Below is a small trained network, with its code and all its weights. Each question gives an input and a class and asks what happens when units are switched off, that is, made to give their printed mean instead of their output.

import numpy as np


def w(rows, s, z=0):
    codes = np.array(rows[::2]) - 128.0
    scale = np.full(codes.shape[1], s)
    scale[-1] = z or s
    return codes * scale


def f(y):
    return np.maximum(y, 0)


def log_softmax(a):
    a = a - a.max(-1, keepdims=True)
    return a - np.log(np.exp(a).sum(-1, keepdims=True))


def net(x, mask):
    res = np.array(x, float).reshape(1, 5) / 4 @ E
    y = f(res @ A[0][:, :-1].T + A[0][:, -1])
    res = res + np.where(mask, y, B[0][:, -1]) @ B[0][:, :-1]
    return log_softmax(res[-1] @ U[:, :-1].T + U[:, -1])


A, B = {}, {}
E = w([
[70,254,60,164,128,49],'x0',
[160,87,95,32,69,21],'x1',
[73,137,255,112,185,58],'x2',
[183,245,202,70,49,173],'x3',
[125,129,127,123,137,134],'x4',
],0.0066)
A[0] = w([
[145,146,63,137,109,177,100],'n0',
[99,139,224,108,161,105,107],'n1',
[57,156,184,126,157,91,160],'n2',
[64,155,164,255,204,233,130],'n3',
[150,157,30,118,87,169,110],'n4',
[174,96,101,46,101,14,76],'n5',
[190,155,77,147,94,162,136],'n6',
[131,66,184,116,104,184,29],'n7',
[83,208,72,140,105,67,66],'n8',
[178,203,174,70,68,167,96],'n9',
[138,34,126,153,160,121,120],'n10',
[193,56,175,108,89,177,66],'n11',
[131,196,180,204,158,212,121],'n12',
[177,41,178,106,91,206,4],'n13',
[165,201,163,105,50,175,111],'n14',
[165,174,159,111,103,161,63],'n15',
[114,134,201,86,158,52,121],'n16',
[179,192,178,36,54,149,78],'n17',
[81,49,35,160,152,105,51],'n18',
[92,234,64,146,119,71,42],'n19',
[71,159,222,117,198,119,146],'n20',
[167,223,167,72,69,170,91],'n21',
[148,93,102,6,73,15,103],'n22',
[68,141,211,117,139,67,113],'n23',
[92,212,69,164,123,73,88],'n24',
[173,145,51,99,82,169,111],'n25',
[73,216,77,166,124,97,44],'n26',
[141,94,39,148,119,178,62],'n27',
[75,146,189,101,144,76,105],'n28',
[117,195,100,187,83,65,139],'n29',
[91,179,114,148,151,111,141],'n30',
[158,160,53,142,80,154,89],'n31',
[82,22,68,191,160,73,90],'n32',
],0.0067,0.0032)
B[0] = w([
[174,35,119,189,67,104,174],'n0',
[189,53,108,204,66,98,193],'n1',
[193,76,110,180,86,121,200],'n2',
[90,231,62,74,1,232,255],'n3',
[165,44,135,207,88,102,194],'n4',
[64,232,74,76,2,254,198],'n5',
[152,64,110,185,112,109,190],'n6',
[138,82,199,68,157,196,171],'n7',
[141,11,220,32,184,218,197],'n8',
[56,138,135,189,197,60,237],'n9',
[61,161,163,133,209,94,186],'n10',
[118,66,207,43,212,182,196],'n11',
[96,199,82,121,76,160,228],'n12',
[118,71,213,69,166,191,195],'n13',
[59,141,136,195,182,82,233],'n14',
[74,177,150,174,156,76,179],'n15',
[180,60,85,198,75,130,195],'n16',
[31,142,135,188,188,50,238],'n17',
[58,132,141,170,170,52,195],'n18',
[143,37,225,64,185,180,205],'n19',
[177,61,95,194,67,116,215],'n20',
[57,145,137,209,183,65,241],'n21',
[62,196,77,105,34,247,221],'n22',
[175,49,109,188,75,113,197],'n23',
[139,64,215,78,178,216,203],'n24',
[160,57,130,202,90,107,193],'n25',
[132,41,210,48,173,192,192],'n26',
[152,66,146,192,113,63,176],'n27',
[174,40,106,184,76,123,184],'n28',
[144,66,187,69,188,194,203],'n29',
[151,105,147,102,134,160,180],'n30',
[169,50,138,186,104,118,181],'n31',
[35,171,143,174,166,84,215],'n32',
],0.005,0.006)
U = w([
[154,78,217,26,197,176,85],'0',
[15,157,125,170,194,44,81],'1',
[255,73,94,191,65,98,77],'2',
[80,202,68,69,35,201,101],'3',
[154,142,107,110,136,122,255],'4',
[230,188,89,67,172,83,147],'5',
],0.0093,0.0098)

Each question gives the input, the list of numbers given to net, and the class t.
The units are the neurons (one row each of A and B). Each row of codes is followed by its name. A weight is (code - 128) times the scale printed after its matrix; where a second scale follows, it is the last column's (A, B and U).
mask holds one flag per neuron, in row order. A switched-off neuron (its flag False) gives its mean, the last column of its row in B, instead of its output. The means were averaged over made-up inputs and are rounded, as every weight is.
A unit's drop is (log p(t) with every unit on - log p(t) with that unit switched off) / (log p(t) with every unit on - log p(t) with every unit switched off).
The circuit of an input: a set's keep is (log p(t) with only the set's units on - log p(t) with every unit switched off) / (log p(t) with every unit on - log p(t) with every unit switched off). Starting from the 12 units with the biggest drops (on a tie, the unit counted first), units are removed one at a time, each time the one whose removal leaves the highest keep (on an exact tie, the one counted first), for as long as the keep stays at least 0.8.
circuit, biggest first: the units of the circuit, biggest drop first
unit that matters most: the unit with the biggest drop
top k neurons: the k neurons with the biggest drops, biggest first
drop when u is switched off: that unit's drop, to one decimal
input [-1,7,-5,-6,-3], class 3: top 2 neurons -> [n5, n22]
input [6,1,-8,-4,3], class 2: unit that matters most -> n4
input [-4,2,-7,-7,7], class 1: circuit, biggest first -> [n32, n18]
input [-3,7,6,2,-4], class 3: circuit, biggest first -> [n22, n5]
input [7,-8,-2,8,7], class 1: top 3 neurons -> [n21, n14, n9]
input [6,-7,-2,1,1], class 3: top 2 neurons -> [n3, n12]
input [-4,7,0,2,2], class 3: circuit, biggest first -> [n22, n5]
input [-7,8,8,-8,8], class 1: top 2 neurons -> [n32, n10]
input [2,8,-5,-7,0], class 3: top 2 neurons -> [n5, n22]
input [5,3,5,5,0], class 0: top 2 neurons -> [n8, n19]
input [-8,6,-4,-6,-1], class 0: top 2 neurons -> [n11, n13]
input [6,5,7,5,0], class 2: top 3 neurons -> [n16, n23, n28]
input [-6,-8,0,6,3], class 3: top 2 neurons -> [n3, n12]
input [2,3,6,8,-5], class 1: circuit, biggest first -> [n17]
input [5,8,8,-7,-5], class 2: top 4 neurons -> [n16, n23, n28, n2]
input [-8,-1,-8,-3,1], class 0: top 2 neurons -> [n11, n13]
input [2,-7,-7,6,6], class 2: drop when n25 is switched off -> 0.4
input [-5,-1,7,2,-6], class 2: drop when n26 is switched off -> 0.0
input [8,2,1,-8,2], class 0: drop when n19 is switched off -> 0.1
input [-4,-8,-5,-2,-3], class 3: circuit, biggest first -> [n3]
